Moves between elements:
bp: δ>dg, β>zl, π>nl, η>-, θ>bt, τ>sn
bm: δ>lh, β>mj, π>rm, η>dg, θ>zb, τ>nb
qj: δ>cd, β>bc, π>lh, η>pm, θ>zp, τ>ft
dn: δ>pc, β>jg, π>jd, η>cl, θ>jj, τ>sl
jb: δ>lp, β>pf, π>bf, η>hj, θ>cd, τ>fg
sb: δ>md, β>pj, π>pc, η>zb, θ>cq, τ>mj
sr: δ>dr, β>dl, π>hj, η>-, θ>qg, τ>sf
mj: δ>pb, β>gg, π>cq, η>bm, θ>sb, τ>dq
qm: δ>jl, β>-, π>mt, η>md, θ>dt, τ>ff
pj: δ>qm, β>-, π>zs, η>sb, θ>gp, τ>gg
rm: δ>ft, β>cq, π>nb, η>fc, θ>mm, τ>zb
tj: δ>pj, β>-, π>jg, η>rl, θ>lc, τ>tp
cq: δ>zr, β>gp, π>dq, η>rm, θ>pc, τ>sb
zh: δ>hf, β>-, π>qc, η>hm, θ>bg, τ>ch
pm: δ>dm, β>qj, π>mz, η>-, θ>pp, τ>fz
hf: δ>jg, β>-, π>qd, η>gm, θ>hq, τ>mg
dl: δ>fr, β>qq, π>jb, η>sr, θ>fg, τ>bf
zr: δ>pf, β>dt, π>dh, η>ft, θ>bc, τ>md
zp: δ>bf, β>dh, π>br, η>pp, θ>lh, τ>qj
bq: δ>nh, β>rp, π>dr, η>-, θ>jq, τ>gn
zb: δ>br, β>sb, π>mm, η>cf, θ>rm, τ>bm
pf: δ>gr, β>ch, π>pz, η>jb, θ>hm, τ>nr
hj: δ>gn, β>jb, π>sf, η>-, θ>dm, τ>qg
dr: δ>bp, β>fr, π>gn, η>-, θ>bl, τ>jq
pz: δ>tz, β>bg, π>nr, η>bf, θ>qq, τ>hm
dt: δ>ch, β>-, π>jp, η>zr, θ>mt, τ>qm
ch: δ>mg, β>-, π>bg, η>pf, θ>zh, τ>jl
jj: δ>dq, β>tn, π>rl, η>rj, θ>jd, τ>dn
qc: δ>qd, β>-, π>ch, η>qq, θ>jl, τ>bg
dq: δ>dh, β>bd, π>sb, η>nb, θ>mj, τ>pc
lq: δ>zb, β>rl, π>cl, η>bt, θ>hc, τ>zl
mg: δ>lc, β>-, π>hq, η>gr, θ>hf, τ>sj
bc: δ>hm, β>mt, π>pb, η>qj, θ>dh, τ>zr
tp: δ>gg, β>-, π>lc, η>jd, θ>tj, τ>tn
sl: δ>cq, β>lc, π>jj, η>hc, θ>dn, τ>rl
pp: δ>sf, β>zp, π>zg, η>-, θ>mz, τ>pm
nb: δ>zp, β>dq, π>zb, η>gb, θ>bm, τ>mm
fc: δ>fz, β>rm, π>gb, η>-, θ>cc, τ>cf
fg: δ>hd, β>nr, π>cd, η>qg, θ>jb, τ>dl
bz: δ>rl, β>sj, π>gm, η>hd, θ>gr, τ>lz
bd: δ>jp, β>-, π>pj, η>dq, θ>gg, τ>zs
jp: δ>bg, β>-, π>qm, η>dh, θ>ff, τ>mt
tz: δ>jj, β>hq, π>bz, η>fb, θ>lz, τ>gm
nh: δ>cc, β>cl, π>bp, η>-, θ>sn, τ>nl
qd: δ>tp, β>-, π>mg, η>lz, θ>sj, τ>hq
fr: δ>zl, β>lz, π>lp, η>dr, θ>hd, τ>fb
nl: δ>fc, β>hc, π>sn, η>-, θ>nh, τ>bt
hm: δ>gm, β>zh, π>qq, η>cd, θ>pz, τ>pf
cf: δ>zg, β>zb, π>cc, η>-, θ>fc, τ>dg
br: δ>fg, β>md, π>qj, η>zg, θ>ft, τ>lh
lh: δ>dl, β>pb, π>ft, η>mz, θ>br, τ>zp
qg: δ>bl, β>fg, π>dm, η>-, θ>hj, τ>sr
ft: δ>jb, β>zr, π>zp, η>fz, θ>qj, τ>br
jg: δ>zs, β>-, π>tp, η>dn, θ>tn, τ>lc
jl: δ>sj, β>-, π>zh, η>nr, θ>ch, τ>qc
mt: δ>zh, β>-, π>ff, η>bc, θ>jp, τ>dt
gp: δ>dt, β>-, π>bd, η>cq, θ>zs, τ>pj
hc: δ>rm, β>sl, π>rj, η>nl, θ>cl, τ>lq
nr: δ>bz, β>jl, π>hm, η>fg, θ>pf, τ>qq
sj: δ>tj, β>-, π>hf, η>bz, θ>mg, τ>qd
mz: δ>sr, β>lh, π>fz, η>-, θ>zg, τ>pp
gr: δ>sl, β>mg, π>tz, η>lp, θ>gm, τ>bz
rl: δ>sb, β>tj, π>dn, η>lq, θ>sl, τ>jd
rj: δ>nb, β>jj, π>lq, η>sn, θ>zl, τ>cl
pb: δ>qq, β>ff, π>zr, η>lh, θ>md, τ>dh
tn: δ>bd, β>-, π>tj, η>jj, θ>tp, τ>jg
gb: δ>pp, β>nb, π>cf, η>-, θ>dg, τ>cc
pc: δ>bc, β>zs, π>mj, η>mm, θ>dq, τ>cq
ff: δ>qc, β>-, π>dt, η>pb, θ>qm, τ>jp
bl: δ>bt, β>hd, π>bq, η>-, θ>gn, τ>dr
lz: δ>jd, β>qd, π>gr, η>fr, θ>bz, τ>tz
bf: δ>fb, β>pz, π>fg, η>sf, θ>dl, τ>cd
zl: δ>bm, β>jd, π>hc, η>bp, θ>lq, τ>rj
qq: δ>lz, β>qc, π>pf, η>dl, θ>nr, τ>pz
hd: δ>lq, β>bz, π>rp, η>bl, θ>lp, τ>fr
fz: δ>hj, β>ft, π>pp, η>-, θ>pm, τ>zg
rp: δ>cl, β>gm, π>fr, η>bq, θ>fb, τ>lp
lc: δ>gp, β>-, π>tn, η>sl, θ>jg, τ>tj
fb: δ>rj, β>tz, π>hd, η>jq, θ>fr, τ>rp
jq: δ>sn, β>fb, π>bl, η>-, θ>dr, τ>bq
bt: δ>cf, β>lq, π>nh, η>-, θ>nl, τ>bp
lp: δ>hc, β>gr, π>fb, η>gn, θ>rp, τ>hd
cc: δ>pm, β>mm, π>dg, η>-, θ>gb, τ>fc
cd: δ>rp, β>hm, π>dl, η>dm, θ>bf, τ>jb
dh: δ>pz, β>jp, π>md, η>zp, θ>pb, τ>bc
bg: δ>hq, β>-, π>jl, η>pz, θ>qc, τ>zh
hq: δ>tn, β>-, π>sj, η>tz, θ>qd, τ>hf
gg: δ>ff, β>-, π>gp, η>mj, θ>pj, τ>bd
md: δ>nr, β>qm, π>bc, η>br, θ>zr, τ>pb
mm: δ>qj, β>pc, π>bm, η>cc, θ>nb, τ>rm
gm: δ>dn, β>hf, π>lz, η>rp, θ>tz, τ>gr
zs: δ>mt, β>-, π>gg, η>pc, θ>bd, τ>gp
dg: δ>mz, β>bm, π>fc, η>-, θ>cf, τ>gb
sn: δ>gb, β>rj, π>bt, η>-, θ>bp, τ>nh
dm: δ>bq, β>cd, π>sr, η>-, θ>sf, τ>hj
zg: δ>qg, β>br, π>pm, η>-, θ>fz, τ>mz
sf: δ>jq, β>bf, π>qg, η>-, θ>sr, τ>dm
cl: δ>mm, β>dn, π>zl, η>nh, θ>rj, τ>hc
gn: δ>nl, β>lp, π>jq, η>-, θ>bq, τ>bl
jd: δ>mj, β>tp, π>sl, η>zl, θ>rl, τ>jj

The rows follow the links: the fewer symbols apart two elements are, the more alike their rows tend to be.

Each row is also shifted at random along 2 hidden directions that mean nothing.

Some elements, each with a row of numbers:
jp -> -21 68 -10 -39 27 -17 54 -23 -11 -25 -21 10 -16 -11 -64 22 46 -59 78 -14 15 104 42 47 15 -48 50 -50 71 -50 23 89 -63 -11
sn -> -95 -45 0 79 -39 74 -100 -8 -35 12 17 -47 -93 -111 -20 55 2 26 -57 -18 -1 54 -17 -48 6 -46 -86 -61 -107 69 95 -64 4 92
jb -> 37 -118 -56 -21 -37 11 3 -53 93 -43 -38 -4 36 83 18 -68 -49 54 18 -15 64 -105 -8 12 -7 44 32 115 40 -29 -5 -9 72 -41
zl -> 78 38 123 -12 106 -57 10 43 -59 60 61 52 53 -138 64 17 11 68 -39 43 30 18 -108 -50 -112 13 16 -58 -96 -4 26 6 61 -6
ch -> -104 32 -48 -56 -2 21 52 -9 0 20 14 -39 14 40 -53 -46 0 -27 42 38 -37 -18 38 -8 5 -19 76 61 95 -57 -76 56 -27 -86
rj -> 118 9 46 78 69 34 -14 41 -25 -11 43 22 44 -65 37 72 38 44 -18 -11 -8 51 14 -5 -56 -16 -20 -36 -66 11 48 -36 32 60
dt -> -66 3 27 -116 -19 4 66 -18 -29 61 -27 49 -14 47 -26 -38 16 -40 17 -1 35 -15 -6 -4 27 -26 107 6 110 -93 -26 29 -29 -40
sj -> -121 100 -32 -5 18 -48 57 18 -33 49 54 -30 16 9 -15 -8 18 -33 60 49 -63 -33 1 -26 -1 -12 -4 33 33 16 -74 48 -32 -53
qd -> 255 64 -14 -3 71 -81 77 9 26 -10 44 -45 85 17 -1 -35 12 0 113 90 -54 -32 -11 15 -70 -4 24 13 50 11 -72 89 -4 -105
sf -> 213 -109 -72 73 -16 12 -43 -43 116 -63 -12 -34 -6 13 16 -17 -46 36 33 13 18 31 -41 24 13 -7 -45 16 -20 31 104 14 33 -29
lp -> 224 -43 -23 -2 34 17 13 4 55 28 -9 11 104 37 76 -56 -21 86 -10 76 44 -135 -62 -13 -38 70 33 129 21 -24 -83 -21 113 -103
mg -> 58 71 -10 -68 54 26 63 22 -39 75 39 -9 77 -33 -11 -55 1 24 44 70 22 -48 -17 -1 -61 22 108 43 88 -85 -110 14 51 -130
zb -> 204 1 52 -1 -80 -123 16 16 36 -76 -78 -3 50 128 85 20 8 -33 -61 -41 -36 -118 1 4 13 50 -37 35 19 72 -41 -17 -33 78
tz -> 132 50 -103 143 63 41 18 22 65 -104 18 -43 76 46 -16 48 -27 9 92 38 -68 38 73 41 4 -29 -57 -14 -15 45 27 42 7 -51
ff -> -180 62 12 -9 -37 -58 52 2 19 -22 -25 -24 -40 38 -24 24 40 -82 65 -31 -53 64 26 11 39 -61 1 -61 40 9 34 125 -108 37
hd -> -67 -31 50 4 23 -55 4 -5 -3 53 56 10 41 -80 72 -43 -15 57 -7 106 23 -85 -120 -85 -65 40 -21 66 -69 -5 -40 -12 70 -19
pf -> -228 -30 -8 -60 10 48 15 -40 8 56 -11 1 9 -11 -13 -36 -8 22 35 29 10 -26 -17 -10 -5 7 73 61 97 -79 -48 -15 62 -75
bl -> -124 -47 -21 68 -51 0 -53 19 1 27 80 -72 -56 -45 15 -17 -11 22 -24 14 -66 -56 -94 -51 -4 1 -101 57 -100 66 -18 -13 25 19
tp -> 96 160 -17 57 -19 -74 22 35 -7 -44 5 -28 31 74 -29 26 19 -97 53 27 -139 -40 55 11 28 -35 -51 -12 28 65 -62 22 -112 23
dh -> 19 -34 50 -50 88 3 17 -6 19 -34 -33 45 0 14 -24 37 4 -8 58 -18 64 118 -8 36 -17 -8 75 -67 33 -54 83 69 -34 -11
pc -> 110 52 78 -67 87 52 35 -4 -56 31 -57 99 33 -36 13 5 36 17 -49 -58 93 47 60 22 4 14 92 -32 86 -104 -6 -76 30 -9
gr -> -333 37 -24 4 19 106 -33 14 -75 126 64 -11 -6 -55 -19 -11 22 34 -3 62 -9 -37 21 -59 -41 -4 22 31 -2 -13 -71 -32 60 -49
cl -> 118 23 -5 65 40 83 -22 12 -14 -3 0 38 31 1 4 24 22 54 -60 5 32 -12 53 -4 -39 46 -1 12 -8 -8 -1 -87 104 10
lz -> 1 80 -60 103 1 -65 24 31 51 -71 39 -66 70 65 -9 27 -7 -30 79 56 -125 -38 17 -1 -21 -29 -82 -6 -31 116 -17 66 -33 -46
zs -> -166 104 6 -18 40 77 -18 36 -110 65 -36 33 -68 -11 -83 25 63 -54 -18 -52 2 53 98 20 53 -47 41 -61 58 -40 10 -27 -47 19
nb -> -110 49 18 68 -32 35 -76 19 -49 -50 -44 38 -58 -12 -33 76 53 -36 -57 -92 -2 82 54 19 54 -32 -72 -81 -75 74 113 -37 -41 109
bf -> 90 -93 -44 0 76 -6 13 -33 90 -57 14 -23 40 -24 16 -13 -23 57 86 36 69 99 -49 54 -51 17 1 -11 -32 -45 88 36 58 -55
nh -> -5 -31 -12 77 -59 111 -72 -20 -64 15 28 3 -74 -58 1 19 -2 13 -87 -29 27 16 -6 -45 35 4 -71 -25 -93 26 46 -89 49 32
bp -> -99 -41 84 -33 57 -4 -68 43 -88 102 70 26 -46 -145 28 16 15 72 -46 17 22 39 -139 -94 -66 -16 -27 -19 -128 11 49 -11 61 52
zg -> -8 -82 -25 -21 -150 -82 -33 -17 95 -68 -35 -31 -75 70 3 9 -26 -31 -50 -54 -17 -88 -3 -25 68 28 -81 53 -48 89 14 -12 -41 101
dr -> -114 -54 -20 79 2 -20 -66 21 -2 19 89 -27 -62 -97 9 14 -9 48 -10 35 -11 28 -85 -58 -23 -21 -90 3 -136 82 56 14 10 28
dl -> -244 -73 -15 17 8 -43 -15 -24 59 -41 24 -26 -10 -51 -7 20 -30 0 41 39 -17 37 -103 4 7 -26 -46 -20 -65 46 90 57 -27 13
lc -> -87 124 19 -15 13 38 21 20 -108 95 28 3 -3 -10 -40 -13 31 -50 -19 -15 -19 -13 56 -37 9 1 44 16 33 -42 -90 -13 19 -49
bd -> 58 127 -18 9 24 0 34 28 -3 -42 -42 29 -1 60 -52 61 18 -89 37 -56 -80 68 110 26 36 -35 3 -66 32 39 14 42 -102 37
hq -> -252 62 48 -24 144 66 11 20 -142 141 110 22 -37 -172 -61 9 36 -3 75 91 10 162 -44 -16 -74 -63 66 -90 10 -76 -5 36 20 -68
dm -> -2 -138 -96 61 -61 89 -76 -53 62 -53 22 -39 -54 12 -36 -3 -41 38 -16 -42 9 14 27 6 48 3 -63 31 -46 2 72 -25 42 7

In each set, the symbols that take the first to the second take the third to the fourth, perhaps in another order. Give the fourth.
Answers are names.
A 11 70 73 -43 61 31 -4 46 -123 113 15 28 67 -37 24 -6 34 57 -38 43 22 -67 -1 -8 -65 52 79 40 53 -57 -104 -85 80 -61
B -160 161 29 5 34 -17 12 52 -107 99 84 -8 -34 -65 -38 14 57 -39 37 16 -45 55 15 -39 -25 -59 -5 -67 -27 18 -16 24 -70 25
C -210 -33 -59 104 13 140 -84 11 -56 66 69 13 -8 -57 1 22 8 60 -8 15 13 48 16 -7 -26 16 -18 -6 -33 5 38 -80 89 -42
D bz

A 11 65 -10 -10 91 29 67 9 -32 67 67 2 29 -86 -31 4 29 -4 76 64 -6 84 -7 -15 -62 -21 61 -24 28 -49 -39 53 27 -86
B -178 55 55 -79 56 -28 26 35 -91 112 95 -1 33 -90 3 -53 27 -17 21 97 7 -20 -59 -63 -60 -5 48 -6 26 -72 -90 49 8 -71
C -40 22 -35 -13 64 12 18 -7 13 2 29 -4 -4 -28 -55 7 13 -34 123 56 -26 116 34 27 -19 -46 53 -25 50 -76 15 68 -41 -80
D jl

A -18 103 -53 5 -15 -41 44 27 -7 21 41 -61 29 47 -19 -39 15 -39 38 44 -89 -77 29 -14 -12 4 -19 55 30 25 -129 75 -29 -59
B 18 40 -15 -4 35 -84 51 14 19 4 24 -28 87 27 43 -39 -24 10 37 84 -71 -111 -42 -30 -36 13 26 74 39 12 -100 17 14 -79
C -6 45 -46 -31 20 -69 57 7 52 -35 -16 -42 12 29 -39 -15 -18 -55 121 37 -102 37 5 35 -12 -62 -10 -7 25 -6 -6 126 -97 -45
D qq

A -41 -147 73 -98 13 -63 -27 -45 20 75 40 8 -38 -97 25 -69 -41 90 -8 53 104 -7 -150 -67 -50 15 36 38 -61 -55 37 44 69 -32
B 118 -95 -41 -13 -38 -110 35 -23 153 -72 -24 -41 61 73 50 -59 -51 11 53 40 13 -107 -58 19 2 26 -11 103 10 33 -48 45 -5 -46
C 46 147 -21 134 19 43 -2 56 -30 -70 30 -6 28 35 -40 79 38 -25 6 2 -84 37 87 36 -11 -5 -51 -58 -56 76 20 -30 -43 39
D tn

A 287 -129 -21 10 -20 -98 3 -15 107 -98 1 -35 28 38 57 -15 -43 35 44 26 16 -34 -67 9 -16 16 -61 44 -46 39 53 52 2 -29
B 86 -14 -61 136 -52 27 -80 10 31 -65 15 -46 -54 -16 -6 48 0 8 -41 -41 -55 35 13 -3 39 -13 -112 -19 -103 95 57 -60 5 90
C -30 3 14 -11 -75 31 -27 3 -23 -39 -79 24 -32 85 24 -1 -6 -7 -102 -65 -14 -85 50 28 61 34 -6 23 17 27 -17 -114 -20 69
D fg

A 265 -121 -83 84 -46 7 -2 -39 138 -124 -10 -30 14 33 17 -6 -29 29 53 -22 6 28 -16 49 23 0 -61 25 -23 48 65 35 9 -2
B 288 -144 55 -76 31 -71 1 -48 90 -5 23 -24 36 -92 78 -50 -53 74 46 59 95 6 -165 -9 -61 19 40 33 -36 -50 48 36 24 -59
C -47 89 52 -106 -4 3 55 2 -100 74 -28 31 -5 21 -32 -17 22 -43 -21 -24 41 -26 55 -14 18 13 57 5 88 -43 -57 -21 0 -23
D zs

A 22 -26 0 70 98 59 -24 -1 6 23 56 7 37 -117 25 17 -4 85 18 58 25 69 -55 -16 -78 -5 2 -26 -49 -6 82 6 60 -64
B 183 103 54 33 126 21 45 58 -72 0 24 21 74 -52 12 19 40 41 7 33 -16 65 23 28 -82 17 25 -78 -2 -32 35 -21 30 -31
C 74 -60 -158 121 -87 107 -27 -57 132 -134 -34 -37 13 137 -28 3 -46 33 63 -39 -34 -2 96 69 65 7 -53 49 -4 15 34 -10 23 -32
D gm

A -91 121 -10 20 -54 -76 33 52 -38 -28 -5 -18 -21 45 -52 48 32 -111 29 -30 -107 32 76 24 65 -56 -33 -53 7 80 -4 56 -130 84
B -61 60 115 -75 1 -92 50 51 -42 7 -51 27 21 22 38 2 17 -43 -62 -54 -11 -85 -16 -10 25 21 22 1 52 -10 -79 -5 -64 43
C -116 27 47 29 1 50 -37 24 -81 68 24 47 4 -59 9 -2 -1 50 -107 -9 36 -79 -1 -46 -13 59 -13 46 -30 -21 -63 -91 71 16
D nh

A -161 117 -116 55 -78 35 9 30 -19 26 43 -60 5 102 -57 -37 1 -48 29 29 -110 -42 81 9 57 -15 -39 61 40 48 -89 -4 -30 -40
B 243 39 17 -60 140 57 84 0 -19 100 27 17 92 -35 1 -43 24 38 80 89 37 15 -13 23 -75 1 134 5 114 -108 -85 2 59 -142
C -202 5 -33 35 9 -74 14 -25 59 -67 43 -31 9 0 -18 0 -19 -59 119 40 -47 49 -14 20 -15 -28 -29 -16 -28 47 31 104 -66 -15
D nr

A -207 137 16 13 -11 -18 8 54 -72 19 5 17 -44 27 -57 19 60 -118 15 -31 -70 68 49 -24 50 -55 -20 -74 11 50 -32 55 -114 96
B 46 8 85 -129 71 -84 84 -12 -4 12 6 21 36 -41 -15 -8 33 -58 65 20 38 68 -25 3 -35 -9 79 -58 58 -68 -6 99 -60 -32
C -57 28 44 28 -62 -84 -2 50 13 -82 -36 5 -32 46 11 70 17 -63 -36 -69 -89 15 17 -2 51 -15 -85 -63 -62 105 58 -15 -83 153
D lh

A 14 -85 -54 41 -98 61 -76 -40 48 -43 -56 9 -82 47 -37 -1 -32 14 -55 -69 53 11 22 21 73 -9 -36 7 -18 28 79 -29 14 58
B 142 -91 -24 22 30 67 -40 -27 -15 50 39 -2 -8 -66 7 -6 -26 80 -18 34 76 0 -42 -37 -46 22 -10 40 -43 -31 49 -41 122 -48
C -364 47 -70 95 38 148 -22 3 -56 64 76 -7 -17 -66 -70 6 18 29 -5 18 -11 79 47 5 -6 -12 4 -33 -35 -19 32 -62 55 -29
D pc

A -258 -98 2 -11 -58 -24 -101 -3 -30 0 20 -8 -132 -63 -1 1 -12 -18 -15 -34 25 63 -81 -42 31 -52 -67 -58 -117 58 129 11 -53 114
B -208 -116 36 -48 -32 -42 -68 -41 11 55 44 -27 -66 -115 16 -39 -39 61 -31 14 38 2 -118 -62 -25 -19 -18 19 -79 -3 38 -2 46 17
C -112 81 47 44 109 132 9 58 -131 85 17 50 -15 -90 -7 39 36 24 -55 23 38 56 42 -3 -49 -6 51 -50 0 -71 8 -91 67 -32
D dq

A -74 77 -71 13 -50 -70 51 -5 71 -63 6 -90 1 58 -65 11 -2 -75 119 29 -100 34 36 29 37 -61 -43 -21 11 40 -13 101 -97 -11
B -98 -5 -44 44 14 -69 29 -15 79 -85 -17 -48 47 45 -21 5 -10 -22 120 21 -36 33 2 22 -19 -42 -21 -8 -25 48 16 83 -88 -23
C 13 126 34 2 5 -94 38 35 5 -96 -52 24 30 83 20 33 42 -61 -10 -63 -43 10 25 7 3 -6 -29 -50 -8 59 2 32 -108 87
D bm

A -240 126 -4 -9 57 117 -7 36 -168 103 62 21 -93 -86 -75 33 83 -39 10 14 -11 101 75 -23 -9 -28 28 -61 23 -31 -13 -35 10 -5
B 103 67 30 -50 -17 10 60 32 -9 -10 -74 50 32 94 -2 -3 39 -2 -61 -58 12 -92 74 43 24 53 66 33 93 -22 -68 -63 -18 26
C -109 115 41 -10 -2 -36 5 54 -83 30 7 11 52 -27 63 31 38 -26 -36 10 -38 -72 2 -61 -18 20 -14 -2 -25 41 -78 -27 -26 -33
D bm

